[[23 84 77 52]
 [28 57 48 37]] ==> 48

[[80 49 82 77 69]
 [22 62 52 29 65]] ==> 29

[[-33 -19  17  -1 -23  -5]
 [-25 -12  44 -25  -3  -1]] ==> -3

[[ 13  -4  18 -40  42]
 [ 21 -15  13  26   2]] ==> 26

[[5466 1104 1360 9583]
 [4814 1869 4670 3204]] ==> 4670

[[ 39 165  90 140 138 175]
 [128 208 175 135 173  88]] ==> 173

[[53 79 66 49]
 [23 81 99 82]] ==> 99
---
[[-1.05, 0.39, 1.14, -0.03, -2.40, -0.65],
 [-1.74, 0.67, 2.77, -4.92, 2.15, 2.48]] gives -1.05

[[2.63, 3.77, -0.85, 0.24],
 [6.25, 2.00, -0.40, 1.65]] gives 2.63

[[-2.26, -5.22, -2.51, -2.79],
 [1.69, -1.26, 5.59, -5.07]] gives -2.26

[[0.23, -0.11, 0.24, -0.01, -0.36, 0.53, 0.07],
 [0.74, 5.90, 3.38, -1.99, -2.63, -0.33, 0.58]] gives 0.23

[[2.13, 1.46, 5.70, -0.21, 0.21, 0.61],
 [3.96, 4.45, -0.33, -3.90, -0.77, 0.82]] gives 2.13

[[-5.54, -2.57, 0.25, -0.94, 3.92, 4.91, 4.14],
 [-5.85, -2.07, 1.67, 3.11, 0.31, 2.37, 0.33]] gives -5.54

[[-3.79, 4.10, 0.07, 0.92, 1.92, 1.28, 1.05],
 [1.70, 5.76, -2.99, -0.57, -0.27, 0.19, -0.84]] gives -3.79

[[2.78, -0.06, -0.60, -0.25, 2.54, 5.60, -5.43],
 [0.87, -1.63, -4.23, 1.86, 3.39, -2.53, -1.11]] gives 2.78

[[0.51, -3.53, -2.00, 5.49, 0.59, 1.58],
 [1.19, 2.64, 0.27, -2.91, -0.31, -2.80]] gives 0.51

[[-0.30, -1.22, 1.36, -0.77, 4.79],
 [-0.20, -0.81, 0.88, -0.77, 3.17]] gives -0.30
---
array([[3.32, 4.46, 3.41, 2.63, 4.71, 3.99, 4.09],
       [2.61, 5.20, 3.70, 3.04, 3.14, 2.81, 2.65]]) Answer: 4.46

array([[-4.91, -1.82, -1.18,  2.48],
       [ 2.63, -0.27, -5.82,  0.79]]) Answer: -1.82

array([[-1.02, -1.57, -6.22,  5.11],
       [-1.65, -1.80,  3.69, -0.76]]) Answer: -1.57

array([[-0.94,  1.72,  1.07,  1.66,  2.15, -5.30],
       [ 0.02,  2.93,  1.40,  1.54,  2.71, -4.42]]) Answer: 1.72

array([[-1.48,  1.96,  5.05, -2.80,  0.45,  1.30],
       [-0.68, -5.02, -2.00, -1.68,  2.42,  1.60]]) Answer: 1.96

array([[ 3.08,  3.50,  2.12, -4.23, -0.87, -5.52],
       [ 2.21,  2.66, -3.91,  2.20,  2.21,  2.29]]) Answer: 3.50

array([[-0.96,  0.70,  5.30,  5.84,  2.83, -0.14],
       [ 0.13,  0.50,  5.54,  4.83,  2.36, -0.17]]) Answer: 0.70

array([[ 1.49,  5.99,  1.92,  2.04],
       [-0.67,  2.03, -4.71, -4.96]]) Answer: 5.99
---
array([[207, 426, 448, 412, 529, 615, 296, 499],
       [684, 471, 587, 313, 453, 426, 521, 400],
       [623, 470, 527, 470, 339, 450, 473, 488],
       [695, 499, 387, 514, 340, 673, 439, 439],
       [285, 285, 736, 359, 419, 237, 323, 366],
       [572, 613, 323, 532, 450, 595, 513, 570],
       [401, 650, 361, 522, 584, 925, 318, 608],
       [661, 608, 146, 483, 763, 987, 593, 300],
       [491, 573, 413, 342, 649, 750, 610, 271],
       [477, 405, 702, 554, 116,  79, 251, 838]]) out 251

array([[7707, 4825, 6551, 6371, 5604, 7690, 7587, 6952, 2361, 5421, 4859,
        6286, 7878, 8008, 8990],
       [4521, 4469, 6090, 6433, 5604, 6376, 8150, 6952, 3502, 5351, 4001,
        6479, 6631, 8957, 8182],
       [8359, 4825, 6623, 6371, 5604, 7978, 7512, 6952, 2620, 6186, 4969,
        6042, 7684, 7620, 8453],
       [6994, 5135, 4569, 6371, 7259, 6509, 7512, 6952, 3502, 5485, 4969,
        6479, 6220, 5205, 8006],
       [6970, 4825, 4230, 6371, 7449, 6509, 8106, 6952, 3461, 5315, 4701,
        6479, 6449, 5869, 8225],
       [7532, 4825, 7057, 6371, 5586, 7531, 7079, 6952, 3502, 6655, 4969,
        5991, 7373, 7620, 8006],
       [9342, 5430, 6090, 6315, 6561, 7756, 6815, 6952, 3226, 6361, 5493,
        6173, 6631, 5132, 8006],
       [2985, 4825, 3254, 6816, 7159, 4719, 8877, 6952, 4348, 3839, 3742,
        7249, 5308, 7082, 8006],
       [3990, 4684, 6090, 6371, 5310, 5947, 7512, 6952, 4547, 6786, 4363,
        6479, 6631, 8982, 8006],
       [7188, 5274, 4540, 6371, 7368, 6509, 7512, 6952, 3502, 4803, 4969,
        6479, 6316, 4881, 8006],
       [3641, 4825, 6651, 6371, 4741, 5356, 6145, 6952, 6785, 6645, 4969,
        6479, 6385, 7981, 6008]]) out 7981

array([[-18,   1, -36,  -2,  -1, -13, -22,  -3, -13,   2,  -2],
       [  6, -13,  20,  -7,  -9,   2,   9,  -7,   3, -14,  -9],
       [  4,   2,  21,  -3,  -1,   2,  11,  -2,   1,   3,  -1],
       [ 14,  -4,  37,  -2,  -4,   7,  19,  -4,   8,  -4,  -5],
       [ -2, -19,   1, -11, -12,  -3,  -2,  -9,  -3, -22, -11],
       [  5, -14,  17,  -9, -10,   1,   7,  -7,   2, -16,  -9],
       [ -8, -22, -14, -12, -14,  -7, -10, -10,  -7, -26, -13],
       [  4, -14,  14, -10, -10,   0,   6,  -7,   1, -15,  -8]]) out -15

array([[5, 7, 8, 7, 4, 4, 4, 4, 6, 2, 2],
       [6, 5, 6, 2, 4, 4, 4, 5, 2, 5, 5],
       [4, 1, 4, 2, 4, 5, 4, 4, 3, 3, 5],
       [5, 3, 5, 2, 4, 4, 4, 3, 3, 3, 5],
       [3, 0, 4, 3, 4, 4, 4, 4, 2, 4, 4]]) out 4

array([[269, 271, 444, 513, 355, 297, 520, 471, 485, 450, 656, 344, 268],
       [615, 416, 312, 234, 570, 537, 261, 363, 289, 382, 403, 415, 505],
       [214, 477, 497, 439, 464, 223, 301, 217, 554, 496, 370, 391, 412],
       [570, 139, 385, 380, 380, 507, 461, 342, 340, 280, 476, 281, 358],
       [592, 563, 274, 341, 477, 499, 369, 649, 363, 497, 523, 533, 490],
       [496, 290, 519, 480, 438, 532, 265, 485, 358, 330, 130, 443, 380],
       [345, 187, 552, 488, 357, 436, 512, 246, 410, 289, 340, 293, 339],
       [325, 439, 496, 515, 479, 511, 441, 750, 324, 456, 445, 543, 327],
       [227, 505, 428, 406, 513, 207, 252, 340, 535, 555, 507, 422, 387],
       [183, 637, 507, 491, 407, 344, 603, 407, 492, 510, 482, 486, 457]]) out 486

array([[550, 544, 583, 517, 490, 664],
       [554, 544, 626, 431, 413, 777],
       [535, 548, 438, 716, 727, 239],
       [555, 545, 640, 379, 406, 813],
       [545, 547, 532, 571, 584, 503],
       [554, 544, 629, 463, 405, 779],
       [548, 545, 577, 488, 501, 625]]) out 501

array([[55, 56, 69, 64, 59, 63, 58, 54, 71, 68, 65, 73],
       [56, 57, 65, 64, 59, 62, 58, 58, 63, 57, 64, 70],
       [62, 61, 58, 57, 67, 65, 54, 65, 65, 52, 60, 60],
       [60, 58, 57, 59, 68, 63, 57, 60, 63, 56, 62, 58],
       [63, 63, 69, 70, 58, 61, 65, 58, 61, 65, 62, 73],
       [55, 62, 59, 56, 58, 99, 63, 56, 77, 55, 62, 66],
       [59, 59, 64, 52, 65, 64, 52, 59, 72, 58, 60, 63],
       [52, 48, 69, 59, 61, 61, 56, 41, 79, 72, 65, 78],
       [72, 66, 55, 69, 66, 60, 64, 73, 47, 54, 63, 47],
       [55, 41, 62, 68, 75, 67, 59, 84, 57, 22, 70, 61],
       [61, 66, 64, 61, 62, 62, 67, 60, 59, 60, 59, 66],
       [72, 71, 51, 52, 72, 61, 60, 77, 56, 56, 56, 39]]) out 56
---
(7.650, 90.529, -107.833, 25.366) ans = 7.650
(164.813, 120.658, 173.645, -144.900, 3.194) ans = 164.813
(-14.05, -11.70, -18.18, -17.75, 16.89) ans = -14.05
(-0.19, 0.11, -0.12, -0.07, 0.15, 0.01) ans = -0.19
(9.5, 6.1, 12.3, 5.3, 10.9, -19.8, -6.8) ans = 9.5
(1.18, -1.42, 0.84, 1.58, -0.29, 0.72) ans = 1.18
(1.3, 0.3, -1.4, -0.7) ans = 1.3
(1.621, 0.686, -1.524, 1.028, -1.300) ans = 1.621
